Below is a small trained network, with its code and all its weights. Each question gives an input and a target symbol and asks what happens when units are switched off, that is, made to give their printed mean instead of their output.

import numpy as np


def w(rows, s, z=0):
    codes = np.array(rows[::2]) - 128.0
    scale = np.full(codes.shape[1], s)
    scale[-1] = z or s
    return codes * scale


def softmax(a):
    e = np.exp(a - a.max(-1, keepdims=True))
    return e / e.sum(-1, keepdims=True)


def log_softmax(a):
    a = a - a.max(-1, keepdims=True)
    return a - np.log(np.exp(a).sum(-1, keepdims=True))


def net(x, mask):
    ids = ['ΘΞΣαβλμπφψ'.index(c) for c in x.split()]
    T = len(ids)
    res = E[ids] + P[:T]
    u = 0
    for l in range(3):
        r = res
        for j in range(3):
            rows = slice(2 * j, 2 * j + 2)
            q, k, v = (r @ M[l][rows].T for M in (Q, K, V))
            z = softmax(np.where(np.tri(T) > 0, q @ k.T / 2**0.5, -1e9)) @ v
            o = O[l][rows]
            res = res + np.where(mask[u + j], z, o[:, -1]) @ o[:, :-1]
        u += 3
    return log_softmax(res[-1] @ U[:, :-1].T + U[:, -1])


Q, K, V, O = {}, {}, {}, {}
E = w([
[98,191,254],'Θ',
[164,90,65],'Ξ',
[125,43,122],'Σ',
[54,95,156],'α',
[75,66,109],'β',
[198,225,159],'λ',
[157,137,133],'μ',
[82,73,146],'π',
[96,37,111],'φ',
[220,149,57],'ψ',
],0.02)
P = w([
[111,125,10],'0',
[170,104,144],'1',
[119,124,112],'2',
[120,119,122],'3',
[117,118,120],'4',
[121,113,130],'5',
[102,125,122],'6',
[115,116,133],'7',
[102,124,130],'8',
[111,119,132],'9',
[112,121,137],'10',
[124,112,143],'11',
[125,111,151],'12',
[116,120,145],'13',
],0.013)
Q[0] = w([
[141,255,74],'0.h0',
[242,68,34],'0.h0',
[97,104,63],'0.h1',
[70,82,185],'0.h1',
[110,132,118],'0.h2',
[86,129,126],'0.h2',
],0.0098)
K[0] = w([
[101,216,147],'0.h0',
[5,52,246],'0.h0',
[105,113,17],'0.h1',
[2,36,162],'0.h1',
[131,162,103],'0.h2',
[79,153,122],'0.h2',
],0.0065)
V[0] = w([
[139,51,219],'0.h0',
[56,173,130],'0.h0',
[220,161,109],'0.h1',
[68,219,64],'0.h1',
[15,166,43],'0.h2',
[212,9,254],'0.h2',
],0.0082)
O[0] = w([
[68,183,138,91],'0.h0',
[113,172,186,3],'0.h0',
[139,208,87,127],'0.h1',
[193,153,205,65],'0.h1',
[241,62,188,162],'0.h2',
[3,249,55,130],'0.h2',
],0.0068,0.0017)
Q[1] = w([
[214,197,169],'1.h0',
[149,229,48],'1.h0',
[146,121,216],'1.h1',
[95,2,101],'1.h1',
[95,202,75],'1.h2',
[64,142,189],'1.h2',
],0.0069)
K[1] = w([
[73,171,130],'1.h0',
[125,157,61],'1.h0',
[155,124,183],'1.h1',
[162,26,81],'1.h1',
[134,2,93],'1.h2',
[42,124,97],'1.h2',
],0.0093)
V[1] = w([
[51,104,167],'1.h0',
[196,115,142],'1.h0',
[71,166,58],'1.h1',
[254,125,113],'1.h1',
[116,157,138],'1.h2',
[162,40,136],'1.h2',
],0.0071)
O[1] = w([
[126,192,65,56],'1.h0',
[157,139,184,199],'1.h0',
[119,80,134,66],'1.h1',
[1,208,105,254],'1.h1',
[117,171,144,97],'1.h2',
[190,88,131,212],'1.h2',
],0.0076,0.0092)
Q[2] = w([
[54,36,249],'2.h0',
[81,75,71],'2.h0',
[159,207,52],'2.h1',
[92,200,144],'2.h1',
[92,110,128],'2.h2',
[143,94,171],'2.h2',
],0.012)
K[2] = w([
[134,67,233],'2.h0',
[108,1,102],'2.h0',
[159,157,13],'2.h1',
[150,164,92],'2.h1',
[98,155,200],'2.h2',
[248,134,214],'2.h2',
],0.0096)
V[2] = w([
[190,87,111],'2.h0',
[113,120,250],'2.h0',
[121,186,123],'2.h1',
[122,145,78],'2.h1',
[102,143,153],'2.h2',
[69,72,106],'2.h2',
],0.017)
O[2] = w([
[201,136,159,255],'2.h0',
[111,250,80,180],'2.h0',
[177,70,185,87],'2.h1',
[180,147,150,81],'2.h1',
[179,109,119,153],'2.h2',
[109,126,179,195],'2.h2',
],0.012,0.0063)
U = w([
[121,224,144,92],'Θ',
[95,156,251,83],'Ξ',
[58,144,185,97],'Σ',
[142,63,42,163],'α',
[134,156,141,251],'β',
[197,230,237,112],'λ',
[68,101,79,148],'μ',
[139,132,28,99],'π',
[79,59,158,102],'φ',
[204,130,197,138],'ψ',
],0.013,0.015)

Each question gives the input, a string of symbols that net reads in full, and the target symbol t.
The units are the heads (2 rows each of Q, K, V and O). Each row of codes is followed by its name. A weight is (code - 128) times the scale printed after its matrix; where a second scale follows, it is the last column's (O and U).
mask holds one flag per head, layer by layer. A switched-off head (its flag False) gives its mean, the last column of its rows in O, instead of its output. The means were averaged over made-up inputs and are rounded, as every weight is.
A unit's drop is (log p(t) with every unit on - log p(t) with that unit switched off) / (log p(t) with every unit on - log p(t) with every unit switched off).
The circuit of an input: a set's keep is (log p(t) with only the set's units on - log p(t) with every unit switched off) / (log p(t) with every unit on - log p(t) with every unit switched off). Starting from all 9 units, units are removed one at a time, each time the one whose removal leaves the highest keep (on an exact tie, the one counted first), for as long as the keep stays at least 0.8.
circuit, biggest first: the units of the circuit, biggest drop first
most important unit: the unit with the biggest drop
which heads matter: for each layer, one digit per head in row order, 1 if its drop is at least 0.15 and else 0, layers parted by /
drop when u is switched off: that unit's drop, to one decimal
input μ Σ φ β ψ Θ μ Σ φ ψ φ Θ α, target μ: most important unit : 1.h1
input Σ π β π Θ μ Ξ Σ, target φ: circuit, biggest first : 1.h0; 2.h0; 0.h0
input ψ π ψ Θ φ Σ β α ψ, target ψ: which heads matter : 010 / 000 / 100
input Σ Ξ π α ψ β ψ μ β, target φ: which heads matter : 001 / 101 / 101
input φ Ξ Σ Θ α Σ, target ψ: circuit, biggest first : 2.h0; 0.h2; 1.h2
input Θ π Σ μ Θ α, target α: which heads matter : 010 / 110 / 001
input ψ μ μ λ π ψ φ, target Σ: which heads matter : 111 / 110 / 101
input ψ β π ψ α α π π, target Σ: which heads matter : 111 / 010 / 101
input Θ ψ π Σ, target α: circuit, biggest first : 1.h1; 2.h2; 0.h1
input β π λ β φ β φ ψ Σ π, target λ: which heads matter : 001 / 001 / 100
input Σ ψ μ Ξ α π μ β Σ β β, target φ: circuit, biggest first : 1.h0; 2.h0; 0.h2; 2.h2
input λ φ Ξ ψ, target ψ: circuit, biggest first : 2.h1; 2.h0
input Σ α Θ α α ψ π μ π μ φ π, target φ: circuit, biggest first : 1.h0; 0.h2; 2.h0; 1.h2
input α Ξ π π φ, target Θ: which heads matter : 011 / 000 / 110
input α μ μ μ λ μ μ φ ψ α, target Θ: circuit, biggest first : 0.h2; 2.h0; 0.h1
input Θ β μ Θ φ, target α: most important unit : 1.h1
input λ β ψ π α φ π μ α π Θ β α β, target π: which heads matter : 111 / 110 / 111
input φ φ μ μ Θ α Θ β, target ψ: which heads matter : 001 / 101 / 100
input λ Θ α, target π: which heads matter : 011 / 100 / 101
input β φ Θ ψ λ Σ, target λ: most important unit : 0.h2
input β ψ μ ψ λ φ, target λ: circuit, biggest first : 0.h2; 2.h0; 0.h1
input Θ μ Σ π, target α: circuit, biggest first : 1.h1; 2.h2; 0.h1
input β μ Σ, target λ: which heads matter : 001 / 011 / 100
input μ β π Ξ Ξ Θ μ α π, target μ: which heads matter : 111 / 110 / 110
input Θ Θ μ Θ α ψ ψ Σ λ Σ, target α: which heads matter : 000 / 110 / 001
input Ξ Θ β Θ α λ λ π α Θ β, target Ξ: drop when 1.h2 is switched off : 0.9
